Below are the code and all the weights of a small trained network. Each question names an input and a class and asks about switching units off, where a switched-off unit gives its printed mean instead of its output.

import numpy as np


def w(rows, s, z=0):
    codes = np.array(rows[::2]) - 128.0
    scale = np.full(codes.shape[1], s)
    scale[-1] = z or s
    return codes * scale


def f(y):
    return y / 2 * (1 + np.tanh(0.7978845608 * (y + 0.044715 * y**3)))


def log_softmax(a):
    a = a - a.max(-1, keepdims=True)
    return a - np.log(np.exp(a).sum(-1, keepdims=True))


def net(x, mask):
    res = np.array(x, float).reshape(1, 6) / 4 @ E
    y = f(res @ A[0][:, :-1].T + A[0][:, -1])
    res = res + np.where(mask, y, B[0][:, -1]) @ B[0][:, :-1]
    return log_softmax(res[-1] @ U[:, :-1].T + U[:, -1])


A, B = {}, {}
E = w([
[19,67,76,63,38,227,103],'x0',
[255,131,65,102,94,183,85],'x1',
[217,97,134,63,136,199,169],'x2',
[157,247,188,54,141,135,199],'x3',
[143,145,56,91,88,44,120],'x4',
[124,160,95,73,224,117,81],'x5',
],0.0079)
A[0] = w([
[97,213,125,172,141,66,100,161],'N0',
[143,87,108,177,97,71,130,105],'N1',
[80,166,148,108,79,131,158,47],'N2',
[160,87,94,119,144,155,140,4],'N3',
[126,143,163,170,62,107,164,144],'N4',
[235,146,136,116,110,89,161,164],'N5',
[174,115,183,141,115,148,153,218],'N6',
[139,141,62,98,141,74,121,182],'N7',
[152,96,73,173,128,110,90,234],'N8',
[125,123,89,79,195,156,93,170],'N9',
[134,157,159,97,163,188,123,131],'N10',
[101,115,126,114,127,102,110,49],'N11',
[118,155,251,122,188,88,207,152],'N12',
[135,134,109,100,150,107,126,53],'N13',
[162,165,117,136,125,130,137,218],'N14',
[137,166,162,72,172,151,128,60],'N15',
[116,124,124,149,172,134,93,223],'N16',
],0.018,0.0034)
B[0] = w([
[170,156,211,107,176,82,132,216],'N0',
[211,189,158,132,145,108,105,183],'N1',
[35,66,116,146,133,137,127,161],'N2',
[103,173,150,133,148,94,117,155],'N3',
[61,121,138,116,149,128,112,174],'N4',
[177,116,57,165,101,180,115,230],'N5',
[159,147,88,119,127,116,128,189],'N6',
[125,111,85,146,99,177,126,191],'N7',
[179,152,185,124,173,93,154,200],'N8',
[146,130,175,147,149,102,134,184],'N9',
[232,157,130,137,150,77,138,181],'N10',
[126,139,115,109,117,151,134,144],'N11',
[89,145,249,125,174,67,110,248],'N12',
[121,111,105,139,95,125,137,143],'N13',
[181,138,124,81,119,123,153,174],'N14',
[186,147,106,166,125,148,119,185],'N15',
[140,156,161,124,121,110,127,164],'N16',
],0.017)
U = w([
[254,169,40,164,93,196,141,110],'0',
[140,149,198,143,182,109,111,249],'1',
[84,87,61,121,56,218,137,3],'2',
],0.0086,0.0025)

Each question gives the input, the list of numbers given to net, and the class t.
The units are the neurons (one row each of A and B). Each row of codes is followed by its name. A weight is (code - 128) times the scale printed after its matrix; where a second scale follows, it is the last column's (A, B and U).
mask holds one flag per neuron, in row order. A switched-off neuron (its flag False) gives its mean, the last column of its row in B, instead of its output. The means were averaged over made-up inputs and are rounded, as every weight is.
A unit's drop is (log p(t) with every unit on - log p(t) with that unit switched off) / (log p(t) with every unit on - log p(t) with every unit switched off).
The circuit of an input: a set's keep is (log p(t) with only the set's units on - log p(t) with every unit switched off) / (log p(t) with every unit on - log p(t) with every unit switched off). Starting from the 12 units with the biggest drops (on a tie, the unit counted first), units are removed one at a time, each time the one whose removal leaves the highest keep (on an exact tie, the one counted first), for as long as the keep stays at least 0.8.
units of the circuit, in order: the units of the circuit, biggest drop first
top k neurons: the k neurons with the biggest drops, biggest first
drop of u: that unit's drop, to one decimal
input [6,1,8,-7,-7,-8], class 0: units of the circuit, in order : (N12)
input [2,-1,3,-2,5,3], class 2: top 3 neurons : (N12; N0; N10)
input [-1,3,-2,-1,-5,-7], class 0: top 3 neurons : (N12; N0; N6)
input [4,8,8,-8,3,5], class 1: top 3 neurons : (N3; N9; N8)
input [4,-1,7,5,-4,-2], class 0: top 4 neurons : (N0; N15; N10; N6)
input [7,-2,4,5,3,1], class 2: units of the circuit, in order : (N2; N0; N8)
input [-5,-2,8,-7,-3,-8], class 0: top 2 neurons : (N12; N6)
input [8,5,1,-1,7,2], class 2: top 2 neurons : (N12; N0)
input [7,2,-8,8,6,-8], class 2: top 2 neurons : (N12; N2)
input [8,6,-3,7,-3,-3], class 2: drop of N2 : 0.4
input [7,-3,5,4,5,-7], class 2: drop of N1 : 0.0
input [3,-1,2,1,8,3], class 2: drop of N1 : 0.1
